Below are the code and all the weights of a small trained network. Each question names an input and a class and asks about switching units off, where a switched-off unit gives its printed mean instead of its output.

import numpy as np


def w(rows, s, z=0):
    codes = np.array(rows[::2]) - 128.0
    scale = np.full(codes.shape[1], s)
    scale[-1] = z or s
    return codes * scale


def norm(h):
    return h / np.sqrt((h * h).mean(-1, keepdims=True) + 1e-5)


def f(y):
    return np.maximum(y, 0)


def log_softmax(a):
    a = a - a.max(-1, keepdims=True)
    return a - np.log(np.exp(a).sum(-1, keepdims=True))


def net(x, mask):
    res = np.array(x, float).reshape(1, 3) / 4 @ E
    u = 0
    for l in range(3):
        y = f(norm(res) @ A[l][:, :-1].T + A[l][:, -1])
        res = res + np.where(mask[u : u + 16], y, B[l][:, -1]) @ B[l][:, :-1]
        u += 16
    return log_softmax(norm(res)[-1] @ U[:, :-1].T + U[:, -1])


A, B = {}, {}
E = w([
[122,148,2],'x0',
[110,190,123],'x1',
[189,159,118],'x2',
],0.0069)
A[0] = w([
[187,119,115,130],'L0N0',
[131,129,93,111],'L0N1',
[116,152,82,67],'L0N2',
[156,48,79,137],'L0N3',
[71,248,117,137],'L0N4',
[127,145,108,114],'L0N5',
[85,123,83,127],'L0N6',
[106,102,164,84],'L0N7',
[161,138,107,102],'L0N8',
[166,153,146,108],'L0N9',
[146,97,130,64],'L0N10',
[69,121,137,2],'L0N11',
[129,150,168,132],'L0N12',
[189,187,121,75],'L0N13',
[218,147,80,119],'L0N14',
[38,98,87,110],'L0N15',
],0.013,0.0024)
B[0] = w([
[81,119,114,176],'L0N0',
[164,165,128,173],'L0N1',
[180,177,108,189],'L0N2',
[205,44,118,198],'L0N3',
[178,6,125,255],'L0N4',
[152,148,124,161],'L0N5',
[161,187,129,200],'L0N6',
[136,181,104,174],'L0N7',
[118,154,147,165],'L0N8',
[76,139,132,171],'L0N9',
[136,94,105,142],'L0N10',
[68,136,124,155],'L0N11',
[170,175,110,185],'L0N12',
[56,122,119,202],'L0N13',
[58,168,138,228],'L0N14',
[28,184,128,217],'L0N15',
],0.019,0.0056)
A[1] = w([
[196,136,234,32],'L1N0',
[129,83,185,66],'L1N1',
[176,1,71,77],'L1N2',
[64,96,165,116],'L1N3',
[129,103,87,81],'L1N4',
[69,146,200,115],'L1N5',
[156,41,125,84],'L1N6',
[164,136,95,52],'L1N7',
[34,108,111,5],'L1N8',
[22,83,109,143],'L1N9',
[129,111,87,19],'L1N10',
[119,147,243,126],'L1N11',
[168,33,118,82],'L1N12',
[76,113,119,80],'L1N13',
[35,96,181,113],'L1N14',
[121,149,221,94],'L1N15',
],0.0083,0.0016)
B[1] = w([
[140,209,172,192],'L1N0',
[119,107,125,154],'L1N1',
[151,2,181,232],'L1N2',
[108,150,124,190],'L1N3',
[114,134,152,163],'L1N4',
[131,141,146,209],'L1N5',
[135,45,109,187],'L1N6',
[172,179,153,159],'L1N7',
[81,169,108,217],'L1N8',
[43,154,135,255],'L1N9',
[117,127,147,149],'L1N10',
[91,131,167,201],'L1N11',
[172,77,86,196],'L1N12',
[96,149,113,180],'L1N13',
[89,149,150,221],'L1N14',
[112,134,161,186],'L1N15',
],0.014,0.0038)
A[2] = w([
[128,136,179,84],'L2N0',
[126,94,13,117],'L2N1',
[125,145,146,199],'L2N2',
[96,129,127,116],'L2N3',
[221,127,143,106],'L2N4',
[113,106,211,255],'L2N5',
[112,164,116,150],'L2N6',
[136,5,101,133],'L2N7',
[150,119,94,36],'L2N8',
[113,182,114,160],'L2N9',
[179,77,163,21],'L2N10',
[133,89,102,135],'L2N11',
[115,154,112,183],'L2N12',
[57,121,117,59],'L2N13',
[134,107,137,187],'L2N14',
[104,108,224,124],'L2N15',
],0.016,0.0015)
B[2] = w([
[149,189,100,170],'L2N0',
[115,242,76,217],'L2N1',
[159,111,106,177],'L2N2',
[122,98,161,182],'L2N3',
[99,56,164,178],'L2N4',
[133,173,61,223],'L2N5',
[129,86,159,220],'L2N6',
[217,16,5,248],'L2N7',
[100,160,142,150],'L2N8',
[158,73,181,253],'L2N9',
[119,65,61,181],'L2N10',
[159,98,85,168],'L2N11',
[127,94,158,203],'L2N12',
[97,67,205,235],'L2N13',
[124,106,95,153],'L2N14',
[128,161,36,221],'L2N15',
],0.016,0.0061)
U = w([
[173,254,115,186],'0',
[35,152,182,147],'1',
[176,72,47,138],'2',
[166,54,208,3],'3',
],0.014,0.0022)

Each question gives the input, the list of numbers given to net, and the class t.
The units are the neurons (one row each of A and B). Each row of codes is followed by its name. A weight is (code - 128) times the scale printed after its matrix; where a second scale follows, it is the last column's (A, B and U).
mask holds one flag per neuron, layer by layer. A switched-off neuron (its flag False) gives its mean, the last column of its row in B, instead of its output. The means were averaged over made-up inputs and are rounded, as every weight is.
A unit's drop is (log p(t) with every unit on - log p(t) with that unit switched off) / (log p(t) with every unit on - log p(t) with every unit switched off).
The circuit of an input: a set's keep is (log p(t) with only the set's units on - log p(t) with every unit switched off) / (log p(t) with every unit on - log p(t) with every unit switched off). Starting from the 12 units with the biggest drops (on a tie, the unit counted first), units are removed one at a time, each time the one whose removal leaves the highest keep (on an exact tie, the one counted first), for as long as the keep stays at least 0.8.
units of the circuit, in order: the units of the circuit, biggest drop first
most important unit: the unit with the biggest drop
top k neurons: the k neurons with the biggest drops, biggest first
k most important neurons of layer l: the k neurons of layer l with the biggest drops, biggest first
drop when u is switched off: that unit's drop, to one decimal
input [6,-2,-6], class 0: most important unit -> L0N6
input [5,3,8], class 1: units of the circuit, in order -> L0N14; L2N7
input [-1,7,-7], class 1: top 4 neurons -> L0N15; L0N3; L0N11; L1N9
input [6,-1,6], class 0: top 2 neurons -> L0N2; L2N1
input [6,-2,-4], class 0: top 3 neurons -> L0N15; L2N7; L0N3
input [-1,-1,1], class 3: top 3 neurons -> L0N3; L0N4; L0N15
input [-7,-2,-6], class 0: top 4 neurons -> L0N4; L0N15; L0N13; L0N14
input [0,-4,4], class 1: top 2 neurons -> L0N14; L0N4
input [-4,2,2], class 0: 2 most important neurons of layer 0 -> L0N4; L0N15
input [2,2,-2], class 3: top 3 neurons -> L1N7; L0N13; L0N2
input [-5,2,-6], class 1: 3 most important neurons of layer 0 -> L0N3; L0N11; L0N6
input [8,-6,-4], class 0: top 2 neurons -> L0N4; L0N15
input [4,8,-8], class 1: 2 most important neurons of layer 0 -> L0N15; L0N3
input [-5,-1,1], class 0: most important unit -> L0N4
input [-2,8,-8], class 1: top 2 neurons -> L0N15; L0N3
input [5,-4,-4], class 0: 3 most important neurons of layer 2 -> L2N7; L2N1; L2N13
input [-8,-8,-4], class 0: top 2 neurons -> L0N4; L0N3
input [8,-4,6], class 0: top 2 neurons -> L0N4; L2N7
input [-6,-6,-8], class 1: 3 most important neurons of layer 0 -> L0N4; L0N6; L0N2
input [3,-3,-5], class 1: units of the circuit, in order -> L0N15
input [-8,-2,-2], class 0: drop when L0N4 is switched off -> 0.7
input [-8,6,-8], class 0: drop when L0N14 is switched off -> 0.3
input [-1,2,8], class 1: drop when L1N5 is switched off -> 0.0
